The item runs from 0 to 178 with two ends.
Symbols: e is +3; x is +2; o is +9; j is -1; h is +1.

Rows with their items:
0.064 0.024 -0.650 1.113 1.516 0.740 -0.222 0.363 0.582 -1.814 0.348 0.627 -0.180 1.523 0.266 -0.262 1.724 0.458 1.386 -1.053 -0.553: 80
-0.520 -0.140 -0.444 1.093 1.298 1.004 -0.156 1.054 0.247 -0.448 -1.997 -0.455 0.947 0.346 -0.887 -1.472 0.650 0.059 1.748 -0.072 0.572: 153
1.021 0.572 0.099 -0.005 0.601 -0.989 -0.601 -0.313 1.655 0.162 1.931 0.491 -0.992 1.153 0.549 1.700 1.147 0.585 -0.251 -0.867 -0.391: 20
0.080 -0.212 0.345 -1.110 -1.720 -0.470 0.566 -1.098 -1.250 -0.022 1.455 0.439 -0.578 -0.817 0.882 0.753 -1.200 -0.350 -1.795 0.399 -0.680: 49
-0.390 -0.028 -0.291 0.987 1.359 0.697 -0.326 1.144 0.664 0.187 -2.081 -0.656 0.923 0.263 -1.069 -1.242 0.608 0.096 1.684 0.004 0.851: 157
0.603 0.634 0.512 -0.214 0.520 -1.200 -0.787 0.532 1.968 2.500 -0.554 -0.895 0.149 -0.099 -0.905 0.801 0.057 0.269 0.027 0.234 1.156: 99
-0.300 0.108 -0.187 0.864 1.274 0.448 -0.433 1.157 0.901 0.659 -2.119 -0.796 0.958 0.141 -1.199 -1.095 0.483 0.133 1.542 0.094 1.031: 160
-0.309 0.097 -0.167 0.853 1.269 0.436 -0.413 1.158 0.878 0.644 -2.133 -0.784 0.956 0.153 -1.183 -1.086 0.489 0.115 1.553 0.107 1.030: 160
-1.014 -0.702 -0.461 0.515 -0.063 1.491 0.657 0.308 -1.769 -1.502 -1.524 0.027 0.844 -0.427 -0.175 -1.857 -0.381 -0.408 0.782 0.314 -0.129: 138
-0.495 -0.060 -0.363 1.053 1.344 0.844 -0.257 1.111 0.444 -0.160 -2.064 -0.522 0.930 0.336 -1.009 -1.357 0.666 0.082 1.738 -0.024 0.707: 155
-0.447 -0.031 -0.334 1.016 1.366 0.766 -0.270 1.147 0.578 0.024 -2.053 -0.582 0.945 0.281 -1.033 -1.313 0.651 0.101 1.709 -0.020 0.787: 156
0.083 -0.204 0.344 -1.122 -1.730 -0.461 0.549 -1.105 -1.262 -0.028 1.433 0.433 -0.629 -0.832 0.884 0.757 -1.185 -0.328 -1.810 0.390 -0.684: 49
0.395 0.103 0.526 -1.215 -1.529 -1.014 0.190 -0.995 -0.416 0.831 1.590 0.207 -0.704 -0.726 0.664 1.294 -1.063 -0.197 -1.882 0.355 -0.380: 43
0.414 0.433 0.667 -0.647 -0.292 -1.165 -0.491 0.258 1.209 2.735 -0.666 -0.992 0.243 -0.813 -0.862 0.664 -0.787 -0.019 -0.560 0.686 1.138: 104
0.946 0.529 0.015 0.057 0.690 -0.833 -0.570 -0.320 1.539 -0.142 1.966 0.559 -1.007 1.268 0.618 1.574 1.278 0.599 -0.143 -0.945 -0.485: 18
0.840 0.440 -0.130 0.226 0.760 -0.570 -0.476 -0.298 1.333 -0.603 1.982 0.727 -0.991 1.370 0.726 1.412 1.388 0.579 -0.003 -1.023 -0.652: 15
-0.233 0.120 -0.084 0.746 1.184 0.289 -0.424 1.166 0.955 0.942 -2.150 -0.875 0.954 0.026 -1.258 -0.989 0.362 0.115 1.412 0.190 1.128: 162
-0.334 -0.428 -0.653 0.622 0.284 1.156 0.483 -0.305 -1.176 -2.727 0.777 1.031 -0.296 0.825 0.914 -0.581 0.789 0.044 0.523 -0.677 -1.179: 71
-0.982 -0.609 -0.521 0.727 0.255 1.523 0.523 0.496 -1.431 -1.502 -1.648 0.008 0.838 -0.180 -0.284 -1.866 -0.052 -0.298 1.091 0.182 -0.081: 141
0.630 0.654 0.418 0.037 0.828 -1.102 -0.883 0.611 2.181 2.254 -0.478 -0.826 0.103 0.205 -0.892 0.801 0.404 0.374 0.314 0.015 1.108: 97
0.512 0.494 -0.195 0.919 1.801 -0.205 -0.820 0.759 2.014 0.171 -0.095 -0.099 -0.047 1.320 -0.433 0.354 1.641 0.640 1.329 -0.817 0.369: 88
0.655 0.681 0.214 0.340 1.250 -0.875 -0.945 0.750 2.339 1.701 -0.373 -0.618 0.061 0.626 -0.810 0.720 0.897 0.521 0.708 -0.290 0.934: 94
-0.629 -0.263 -0.487 1.112 1.212 1.138 -0.049 1.003 -0.024 -0.711 -1.978 -0.333 0.945 0.317 -0.773 -1.575 0.623 0.010 1.741 -0.091 0.443: 151
-1.014 -0.652 -0.492 0.611 0.038 1.503 0.618 0.385 -1.657 -1.542 -1.569 0.033 0.792 -0.336 -0.207 -1.871 -0.270 -0.386 0.918 0.272 -0.129: 139
0.962 0.580 0.507 -0.771 -0.368 -1.473 -0.455 -0.547 1.275 1.333 1.777 0.087 -0.912 0.205 0.392 1.918 0.048 0.300 -1.173 -0.211 -0.032: 31
0.024 -0.251 0.297 -1.084 -1.753 -0.365 0.608 -1.104 -1.398 -0.180 1.446 0.445 -0.586 -0.792 0.904 0.672 -1.163 -0.376 -1.749 0.383 -0.702: 50

Trace:
Each answer is a row, close to the row of the item it stands for.
new walk
0.425 0.098 0.534 -1.203 -1.514 -1.030 0.206 -1.003 -0.392 0.828 1.574 0.194 -0.727 -0.723 0.668 1.292 -1.048 -0.193 -1.874 0.366 -0.387
e
0.260 -0.080 0.455 -1.181 -1.671 -0.755 0.396 -1.063 -0.863 0.431 1.513 0.277 -0.669 -0.799 0.787 1.023 -1.175 -0.274 -1.879 0.403 -0.515
o
-0.187 -0.439 0.064 -0.814 -1.603 0.129 0.770 -1.089 -1.858 -1.028 1.293 0.699 -0.526 -0.634 1.046 0.209 -0.982 -0.405 -1.417 0.231 -0.987
x
-0.291 -0.482 -0.067 -0.640 -1.460 0.334 0.801 -1.030 -1.952 -1.362 1.245 0.754 -0.471 -0.500 1.087 0.069 -0.841 -0.388 -1.225 0.146 -1.070
x
-0.349 -0.525 -0.133 -0.496 -1.304 0.501 0.834 -0.990 -2.021 -1.692 1.181 0.854 -0.430 -0.376 1.127 -0.108 -0.674 -0.373 -0.996 0.058 -1.164
x
-0.388 -0.576 -0.244 -0.307 -1.095 0.695 0.826 -0.909 -2.004 -1.980 1.115 0.920 -0.428 -0.161 1.127 -0.246 -0.481 -0.336 -0.801 -0.032 -1.202
h
-0.426 -0.578 -0.281 -0.214 -0.960 0.777 0.817 -0.866 -2.007 -2.127 1.087 0.935 -0.387 -0.126 1.125 -0.307 -0.379 -0.294 -0.633 -0.107 -1.232
j
-0.389 -0.564 -0.266 -0.284 -1.101 0.730 0.830 -0.908 -2.016 -1.980 1.115 0.923 -0.426 -0.210 1.137 -0.230 -0.472 -0.344 -0.771 -0.028 -1.226
o
-0.381 -0.470 -0.628 0.515 0.142 1.100 0.524 -0.349 -1.314 -2.713 0.795 1.049 -0.305 0.708 0.920 -0.561 0.648 0.014 0.405 -0.641 -1.224
j
-0.407 -0.510 -0.608 0.451 -0.030 1.136 0.580 -0.431 -1.449 -2.680 0.843 1.053 -0.329 0.618 0.986 -0.598 0.532 -0.063 0.274 -0.563 -1.210
x
-0.350 -0.434 -0.646 0.617 0.297 1.153 0.466 -0.291 -1.178 -2.723 0.744 1.007 -0.279 0.826 0.887 -0.589 0.797 0.038 0.526 -0.718 -1.177
e
-0.246 -0.288 -0.704 0.835 0.729 1.121 0.282 -0.058 -0.657 -2.601 0.622 0.953 -0.271 1.105 0.720 -0.535 1.178 0.192 0.895 -0.865 -1.025
o
0.247 0.234 -0.515 1.140 1.762 0.436 -0.484 0.580 1.196 -1.152 0.155 0.378 -0.148 1.540 -0.007 -0.023 1.827 0.564 1.483 -1.046 -0.192
e
0.425 0.398 -0.359 1.028 1.844 0.055 -0.699 0.693 1.771 -0.391 -0.018 0.108 -0.065 1.469 -0.278 0.203 1.784 0.623 1.448 -0.920 0.129
j
0.369 0.345 -0.426 1.073 1.814 0.199 -0.634 0.664 1.595 -0.643 0.044 0.217 -0.107 1.508 -0.191 0.110 1.795 0.600 1.463 -0.953 0.031
e
0.518 0.518 -0.238 0.897 1.791 -0.210 -0.806 0.748 2.017 0.177 -0.102 -0.098 -0.053 1.316 -0.420 0.357 1.630 0.638 1.325 -0.788 0.350
new walk
1.053 0.662 0.303 -0.330 0.270 -1.305 -0.629 -0.396 1.688 0.852 1.879 0.259 -0.955 0.777 0.421 1.882 0.727 0.500 -0.623 -0.587 -0.157
h
1.032 0.667 0.343 -0.399 0.159 -1.348 -0.611 -0.416 1.638 0.952 1.885 0.219 -0.961 0.672 0.426 1.890 0.615 0.480 -0.740 -0.521 -0.136
j
1.054 0.630 0.280 -0.344 0.241 -1.291 -0.608 -0.380 1.675 0.848 1.866 0.245 -0.974 0.769 0.418 1.879 0.742 0.518 -0.665 -0.580 -0.151
e
1.031 0.656 0.399 -0.550 -0.061 -1.387 -0.545 -0.464 1.527 1.142 1.829 0.158 -0.917 0.493 0.394 1.935 0.399 0.397 -0.957 -0.417 -0.092
j
1.026 0.650 0.381 -0.468 0.052 -1.377 -0.568 -0.439 1.610 1.065 1.847 0.210 -0.951 0.592 0.409 1.909 0.500 0.458 -0.831 -0.454 -0.113
e
1.007 0.607 0.471 -0.691 -0.266 -1.473 -0.514 -0.543 1.379 1.292 1.794 0.134 -0.927 0.279 0.385 1.904 0.166 0.320 -1.104 -0.272 -0.060
x
0.938 0.543 0.500 -0.829 -0.502 -1.480 -0.415 -0.613 1.162 1.362 1.788 0.060 -0.871 0.093 0.396 1.902 -0.069 0.250 -1.264 -0.140 -0.062
e
0.829 0.468 0.575 -0.992 -0.819 -1.447 -0.276 -0.722 0.799 1.401 1.731 0.055 -0.853 -0.170 0.449 1.808 -0.412 0.127 -1.540 0.032 -0.069
x
0.725 0.403 0.587 -1.093 -1.029 -1.409 -0.150 -0.806 0.520 1.343 1.716 0.075 -0.833 -0.351 0.503 1.702 -0.605 0.049 -1.639 0.121 -0.116
o
0.251 -0.024 0.456 -1.204 -1.696 -0.760 0.386 -1.056 -0.876 0.438 1.520 0.298 -0.669 -0.789 0.774 1.025 -1.172 -0.298 -1.865 0.378 -0.510
j
0.312 -0.012 0.471 -1.219 -1.648 -0.854 0.335 -1.049 -0.724 0.564 1.545 0.251 -0.692 -0.806 0.750 1.137 -1.141 -0.269 -1.866 0.410 -0.467
x
0.184 -0.100 0.440 -1.176 -1.693 -0.660 0.427 -1.104 -1.006 0.310 1.510 0.338 -0.643 -0.795 0.824 0.968 -1.201 -0.316 -1.834 0.402 -0.569
o
-0.251 -0.448 0.020 -0.743 -1.549 0.258 0.797 -1.051 -1.903 -1.212 1.275 0.724 -0.489 -0.579 1.074 0.128 -0.889 -0.410 -1.350 0.205 -1.047
e
-0.347 -0.550 -0.158 -0.502 -1.289 0.518 0.848 -0.951 -2.021 -1.698 1.189 0.849 -0.445 -0.354 1.105 -0.092 -0.685 -0.369 -1.007 0.032 -1.173
e
-0.412 -0.577 -0.302 -0.239 -0.978 0.770 0.820 -0.864 -2.006 -2.103 1.101 0.937 -0.430 -0.120 1.124 -0.297 -0.355 -0.281 -0.655 -0.123 -1.246
e
-0.436 -0.573 -0.437 0.052 -0.594 0.969 0.756 -0.671 -1.859 -2.435 0.987 1.002 -0.358 0.183 1.098 -0.453 -0.015 -0.234 -0.271 -0.306 -1.267
new walk
-0.423 -0.520 -0.542 0.265 -0.335 1.072 0.697 -0.566 -1.681 -2.605 0.919 1.033 -0.348 0.394 1.029 -0.541 0.247 -0.152 -0.015 -0.451 -1.280
h
-0.408 -0.520 -0.590 0.344 -0.163 1.099 0.653 -0.496 -1.574 -2.643 0.891 1.044 -0.318 0.514 0.985 -0.550 0.377 -0.098 0.125 -0.481 -1.274
e
-0.346 -0.395 -0.665 0.617 0.282 1.158 0.484 -0.297 -1.157 -2.708 0.762 1.004 -0.291 0.807 0.923 -0.580 0.787 0.019 0.540 -0.690 -1.184
e
-0.276 -0.292 -0.702 0.852 0.745 1.121 0.274 -0.085 -0.656 -2.596 0.633 0.930 -0.270 1.117 0.714 -0.553 1.176 0.198 0.897 -0.841 -1.036
j
-0.313 -0.373 -0.706 0.761 0.592 1.136 0.348 -0.138 -0.837 -2.650 0.680 0.980 -0.252 1.017 0.783 -0.548 1.048 0.143 0.772 -0.819 -1.080
x
-0.214 -0.273 -0.709 0.952 0.902 1.045 0.190 0.001 -0.468 -2.534 0.560 0.916 -0.251 1.210 0.677 -0.494 1.287 0.230 0.999 -0.915 -0.964
x
-0.105 -0.141 -0.696 1.025 1.166 0.951 0.024 0.159 -0.056 -2.309 0.477 0.818 -0.232 1.354 0.527 -0.431 1.483 0.328 1.197 -0.988 -0.818
x
-0.003 -0.031 -0.661 1.106 1.402 0.826 -0.152 0.311 0.384 -2.000 0.374 0.696 -0.193 1.473 0.362 -0.318 1.660 0.421 1.357 -1.041 -0.647
e
0.185 0.160 -0.549 1.125 1.678 0.546 -0.415 0.528 1.041 -1.402 0.222 0.474 -0.163 1.529 0.087 -0.123 1.791 0.532 1.491 -1.041 -0.338
o
0.648 0.619 -0.014 0.626 1.590 -0.547 -0.907 0.760 2.289 0.980 -0.252 -0.373 0.005 1.032 -0.636 0.559 1.321 0.584 1.044 -0.573 0.678
j
0.589 0.610 -0.094 0.753 1.680 -0.434 -0.900 0.766 2.244 0.715 -0.188 -0.281 -0.022 1.141 -0.595 0.488 1.448 0.598 1.146 -0.659 0.579
x
0.630 0.670 0.084 0.542 1.477 -0.677 -0.936 0.757 2.359 1.248 -0.286 -0.463 0.007 0.928 -0.718 0.631 1.208 0.577 0.926 -0.489 0.791
o
0.535 0.583 0.595 -0.371 0.166 -1.219 -0.698 0.452 1.697 2.657 -0.600 -0.966 0.203 -0.387 -0.932 0.744 -0.284 0.129 -0.223 0.413 1.187
h
0.476 0.534 0.606 -0.485 0.019 -1.226 -0.621 0.373 1.530 2.722 -0.609 -0.981 0.227 -0.539 -0.931 0.714 -0.464 0.096 -0.334 0.513 1.182
x
0.388 0.473 0.668 -0.638 -0.281 -1.201 -0.487 0.266 1.198 2.731 -0.635 -1.005 0.240 -0.790 -0.855 0.664 -0.789 -0.031 -0.561 0.666 1.170
j
0.449 0.494 0.655 -0.579 -0.135 -1.209 -0.549 0.310 1.369 2.728 -0.635 -0.989 0.230 -0.676 -0.876 0.668 -0.607 0.038 -0.470 0.599 1.171
new walk
0.745 0.374 0.577 -1.099 -1.050 -1.373 -0.151 -0.805 0.524 1.321 1.701 0.077 -0.815 -0.338 0.501 1.678 -0.595 0.039 -1.628 0.138 -0.118
j
0.787 0.413 0.565 -1.040 -0.922 -1.409 -0.223 -0.767 0.671 1.357 1.710 0.059 -0.842 -0.266 0.473 1.747 -0.487 0.076 -1.591 0.109 -0.096
h
0.716 0.372 0.579 -1.092 -1.037 -1.345 -0.153 -0.812 0.519 1.326 1.727 0.073 -0.811 -0.353 0.477 1.693 -0.604 0.039 -1.635 0.148 -0.129
h
0.701 0.339 0.589 -1.115 -1.148 -1.335 -0.090 -0.854 0.389 1.294 1.681 0.081 -0.800 -0.413 0.513 1.655 -0.698 -0.010 -1.680 0.195 -0.168
j
0.739 0.379 0.600 -1.090 -1.028 -1.365 -0.178 -0.818 0.516 1.356 1.680 0.081 -0.817 -0.339 0.510 1.693 -0.594 0.025 -1.635 0.147 -0.139
e
0.576 0.223 0.589 -1.177 -1.328 -1.231 0.008 -0.923 0.078 1.148 1.652 0.112 -0.780 -0.568 0.569 1.517 -0.845 -0.098 -1.783 0.232 -0.221
o
0.071 -0.201 0.358 -1.104 -1.763 -0.478 0.559 -1.118 -1.257 -0.044 1.433 0.429 -0.606 -0.818 0.892 0.751 -1.193 -0.327 -1.813 0.391 -0.652
o
-0.316 -0.520 -0.091 -0.584 -1.380 0.439 0.807 -1.025 -2.003 -1.526 1.227 0.808 -0.467 -0.433 1.093 -0.037 -0.777 -0.376 -1.109 0.091 -1.110
o
-0.430 -0.537 -0.541 0.240 -0.327 1.066 0.693 -0.565 -1.677 -2.585 0.923 1.066 -0.371 0.406 1.048 -0.526 0.257 -0.138 -0.008 -0.447 -1.276
h
-0.430 -0.520 -0.579 0.344 -0.171 1.094 0.634 -0.492 -1.571 -2.657 0.872 1.048 -0.330 0.493 1.039 -0.503 0.365 -0.099 0.150 -0.532 -1.258
j
-0.428 -0.543 -0.527 0.230 -0.301 1.074 0.695 -0.554 -1.692 -2.588 0.903 1.049 -0.361 0.389 1.044 -0.512 0.233 -0.145 0.004 -0.451 -1.268
x
-0.400 -0.512 -0.598 0.436 -0.046 1.118 0.586 -0.421 -1.446 -2.688 0.856 1.025 -0.337 0.581 0.974 -0.536 0.514 -0.068 0.268 -0.537 -1.250
x
-0.347 -0.451 -0.657 0.612 0.302 1.143 0.473 -0.276 -1.150 -2.705 0.741 1.022 -0.298 0.820 0.909 -0.588 0.782 0.044 0.528 -0.692 -1.189
h
-0.303 -0.396 -0.654 0.713 0.422 1.157 0.410 -0.228 -1.006 -2.689 0.721 0.973 -0.277 0.911 0.865 -0.565 0.910 0.088 0.644 -0.735 -1.142
j
-0.352 -0.450 -0.660 0.623 0.293 1.150 0.460 -0.294 -1.167 -2.717 0.762 1.041 -0.292 0.808 0.889 -0.567 0.791 0.055 0.539 -0.675 -1.189
e
-0.252 -0.314 -0.729 0.864 0.743 1.100 0.262 -0.076 -0.641 -2.610 0.619 0.946 -0.267 1.111 0.741 -0.531 1.159 0.162 0.900 -0.865 -1.018
new walk
0.880 0.477 0.567 -0.954 -0.718 -1.456 -0.322 -0.675 0.947 1.394 1.733 0.070 -0.859 -0.096 0.429 1.832 -0.296 0.183 -1.440 -0.012 -0.078
o
0.412 0.109 0.530 -1.238 -1.528 -1.008 0.210 -1.007 -0.393 0.838 1.574 0.194 -0.716 -0.721 0.684 1.272 -1.073 -0.190 -1.875 0.345 -0.366
x
0.314 -0.001 0.470 -1.211 -1.656 -0.842 0.314 -1.050 -0.714 0.590 1.523 0.272 -0.660 -0.770 0.751 1.127 -1.153 -0.249 -1.878 0.391 -0.457
h
0.257 -0.048 0.462 -1.187 -1.682 -0.774 0.377 -1.069 -0.871 0.450 1.506 0.305 -0.650 -0.809 0.779 1.030 -1.168 -0.292 -1.874 0.377 -0.518
j
0.298 -0.008 0.489 -1.219 -1.616 -0.844 0.328 -1.047 -0.717 0.571 1.547 0.266 -0.681 -0.772 0.729 1.113 -1.140 -0.263 -1.872 0.397 -0.451
e
0.142 -0.179 0.381 -1.139 -1.740 -0.593 0.493 -1.101 -1.150 0.146 1.472 0.394 -0.643 -0.828 0.857 0.852 -1.207 -0.344 -1.819 0.405 -0.628
o
-0.271 -0.495 -0.056 -0.657 -1.439 0.334 0.801 -1.020 -1.960 -1.374 1.239 0.786 -0.489 -0.506 1.080 0.077 -0.851 -0.382 -1.225 0.169 -1.093
h
-0.302 -0.519 -0.099 -0.599 -1.392 0.427 0.822 -1.004 -1.994 -1.538 1.228 0.816 -0.462 -0.454 1.105 -0.042 -0.756 -0.367 -1.096 0.115 -1.125
h
-0.360 -0.543 -0.155 -0.489 -1.281 0.523 0.834 -0.975 -2.020 -1.693 1.185 0.832 -0.456 -0.347 1.115 -0.085 -0.695 -0.365 -0.994 0.065 -1.154
o
-0.412 -0.509 -0.579 0.345 -0.175 1.090 0.640 -0.486 -1.578 -2.642 0.870 1.046 -0.293 0.499 1.015 -0.536 0.397 -0.084 0.151 -0.511 -1.258
h
-0.414 -0.484 -0.607 0.440 -0.027 1.099 0.596 -0.457 -1.437 -2.711 0.838 1.029 -0.311 0.596 0.989 -0.563 0.532 -0.055 0.280 -0.582 -1.245
j
-0.417 -0.493 -0.566 0.330 -0.159 1.126 0.640 -0.490 -1.559 -2.674 0.869 1.023 -0.331 0.480 1.029 -0.518 0.378 -0.087 0.153 -0.486 -1.262
x
-0.351 -0.489 -0.639 0.524 0.122 1.153 0.539 -0.365 -1.312 -2.714 0.812 1.036 -0.295 0.727 0.951 -0.565 0.648 -0.007 0.404 -0.652 -1.202
x
-0.315 -0.403 -0.702 0.694 0.442 1.159 0.398 -0.212 -0.998 -2.665 0.718 1.005 -0.283 0.926 0.864 -0.573 0.920 0.095 0.671 -0.781 -1.148
e
-0.204 -0.262 -0.705 0.917 0.885 1.079 0.198 0.011 -0.451 -2.523 0.577 0.899 -0.252 1.206 0.662 -0.500 1.259 0.252 0.985 -0.914 -0.967
x
-0.098 -0.156 -0.712 1.034 1.187 0.956 0.039 0.142 -0.063 -2.320 0.500 0.827 -0.236 1.353 0.525 -0.424 1.495 0.351 1.192 -0.989 -0.829
new walk
0.643 0.296 0.610 -1.149 -1.214 -1.287 -0.039 -0.869 0.228 1.221 1.641 0.088 -0.766 -0.481 0.539 1.560 -0.782 -0.050 -1.738 0.241 -0.204
h
0.583 0.244 0.577 -1.174 -1.323 -1.243 0.020 -0.904 0.077 1.148 1.638 0.121 -0.775 -0.568 0.591 1.500 -0.841 -0.070 -1.777 0.274 -0.230
e
0.420 0.093 0.514 -1.231 -1.552 -1.032 0.213 -1.008 -0.411 0.857 1.583 0.187 -0.722 -0.726 0.669 1.277 -1.043 -0.176 -1.869 0.362 -0.353
h
0.345 0.044 0.496 -1.224 -1.579 -0.949 0.273 -1.030 -0.561 0.727 1.557 0.219 -0.718 -0.730 0.702 1.202 -1.089 -0.223 -1.876 0.395 -0.402
o
-0.123 -0.366 0.144 -0.943 -1.698 -0.047 0.713 -1.084 -1.709 -0.696 1.352 0.601 -0.554 -0.736 0.983 0.389 -1.085 -0.403 -1.572 0.310 -0.880
o
-0.406 -0.569 -0.314 -0.218 -0.996 0.770 0.815 -0.846 -1.998 -2.122 1.083 0.943 -0.434 -0.103 1.121 -0.308 -0.367 -0.295 -0.671 -0.107 -1.231
j
-0.383 -0.582 -0.256 -0.311 -1.097 0.702 0.828 -0.903 -2.011 -1.981 1.117 0.912 -0.386 -0.207 1.127 -0.259 -0.489 -0.326 -0.761 -0.043 -1.223
e
-0.411 -0.575 -0.395 -0.039 -0.737 0.913 0.747 -0.737 -1.937 -2.354 1.035 0.995 -0.380 0.084 1.126 -0.402 -0.127 -0.231 -0.406 -0.234 -1.254
e
-0.410 -0.548 -0.534 0.254 -0.322 1.075 0.674 -0.587 -1.668 -2.588 0.915 1.020 -0.333 0.404 1.051 -0.496 0.252 -0.133 -0.004 -0.452 -1.258
x
-0.384 -0.477 -0.607 0.421 -0.020 1.137 0.589 -0.413 -1.441 -2.687 0.838 1.048 -0.312 0.614 0.991 -0.556 0.501 -0.045 0.264 -0.579 -1.238
h
-0.377 -0.451 -0.635 0.520 0.120 1.153 0.513 -0.372 -1.331 -2.713 0.780 1.046 -0.318 0.709 0.943 -0.579 0.659 -0.016 0.418 -0.633 -1.205
x
-0.305 -0.420 -0.676 0.686 0.447 1.139 0.410 -0.241 -0.997 -2.698 0.727 0.990 -0.288 0.930 0.861 -0.595 0.920 0.081 0.675 -0.751 -1.148
x
-0.266 -0.318 -0.707 0.831 0.726 1.107 0.264 -0.037 -0.651 -2.594 0.598 0.954 -0.251 1.093 0.724 -0.549 1.171 0.188 0.903 -0.844 -1.028
o
0.247 0.236 -0.522 1.132 1.756 0.429 -0.468 0.564 1.191 -1.167 0.170 0.375 -0.139 1.554 0.003 -0.059 1.830 0.571 1.503 -1.023 -0.211
h
0.309 0.303 -0.464 1.093 1.813 0.295 -0.566 0.605 1.389 -0.905 0.104 0.288 -0.124 1.530 -0.088 0.030 1.816 0.601 1.499 -1.007 -0.111
o
0.651 0.665 0.143 0.447 1.375 -0.780 -0.945 0.743 2.367 1.472 -0.351 -0.519 0.021 0.802 -0.767 0.659 1.072 0.544 0.823 -0.386 0.871
new walk
0.505 0.525 -0.216 0.889 1.793 -0.175 -0.821 0.743 2.034 0.176 -0.104 -0.104 -0.066 1.334 -0.432 0.361 1.627 0.638 1.344 -0.802 0.376
j
0.467 0.467 -0.296 0.973 1.828 -0.055 -0.763 0.709 1.895 -0.108 -0.045 -0.033 -0.082 1.404 -0.340 0.271 1.729 0.631 1.388 -0.883 0.256
e
0.587 0.600 -0.081 0.754 1.663 -0.471 -0.910 0.757 2.243 0.702 -0.195 -0.270 -0.037 1.144 -0.593 0.488 1.457 0.615 1.158 -0.666 0.580
j
0.549 0.573 -0.155 0.832 1.755 -0.312 -0.861 0.759 2.140 0.448 -0.146 -0.202 -0.032 1.242 -0.506 0.429 1.565 0.644 1.243 -0.735 0.481
h
0.586 0.603 -0.070 0.747 1.692 -0.452 -0.885 0.768 2.222 0.717 -0.204 -0.298 -0.030 1.136 -0.598 0.506 1.439 0.602 1.145 -0.665 0.595
h
0.616 0.628 0.011 0.645 1.600 -0.566 -0.930 0.756 2.293 0.984 -0.246 -0.380 0.019 1.054 -0.637 0.585 1.321 0.573 1.052 -0.571 0.671
e
0.665 0.679 0.224 0.343 1.279 -0.856 -0.943 0.710 2.343 1.684 -0.393 -0.617 0.056 0.641 -0.819 0.732 0.893 0.510 0.697 -0.274 0.919
o
0.441 0.495 0.650 -0.577 -0.161 -1.194 -0.571 0.322 1.358 2.717 -0.636 -0.993 0.242 -0.659 -0.878 0.706 -0.619 0.019 -0.464 0.600 1.152
x
0.331 0.409 0.687 -0.710 -0.453 -1.138 -0.414 0.223 1.008 2.681 -0.657 -0.980 0.289 -0.915 -0.846 0.602 -0.909 -0.077 -0.657 0.739 1.113
e
0.153 0.241 0.678 -0.864 -0.857 -1.020 -0.199 0.051 0.441 2.524 -0.741 -0.966 0.327 -1.196 -0.728 0.381 -1.279 -0.256 -0.914 0.937 1.008
x
0.017 0.121 0.692 -0.912 -1.066 -0.873 -0.007 -0.055 0.061 2.339 -0.759 -0.913 0.349 -1.379 -0.636 0.247 -1.483 -0.374 -1.005 1.029 0.919
h
-0.052 0.082 0.652 -0.948 -1.142 -0.786 0.033 -0.072 -0.134 2.201 -0.777 -0.873 0.395 -1.466 -0.615 0.161 -1.564 -0.392 -1.039 1.065 0.862
e
-0.241 -0.108 0.577 -0.965 -1.395 -0.514 0.231 -0.178 -0.698 1.800 -0.867 -0.743 0.442 -1.596 -0.495 -0.135 -1.734 -0.523 -1.120 1.140 0.707
h
-0.315 -0.165 0.564 -0.951 -1.424 -0.409 0.319 -0.199 -0.854 1.637 -0.863 -0.730 0.453 -1.612 -0.439 -0.219 -1.797 -0.556 -1.108 1.150 0.640
o
-0.799 -0.598 0.147 -0.590 -1.413 0.526 0.760 -0.250 -1.985 0.075 -1.060 -0.297 0.619 -1.468 -0.132 -1.081 -1.653 -0.692 -0.709 1.019 0.140
j
-0.733 -0.538 0.206 -0.652 -1.444 0.421 0.722 -0.246 -1.894 0.226 -1.063 -0.354 0.606 -1.536 -0.142 -0.962 -1.724 -0.685 -0.797 1.030 0.169
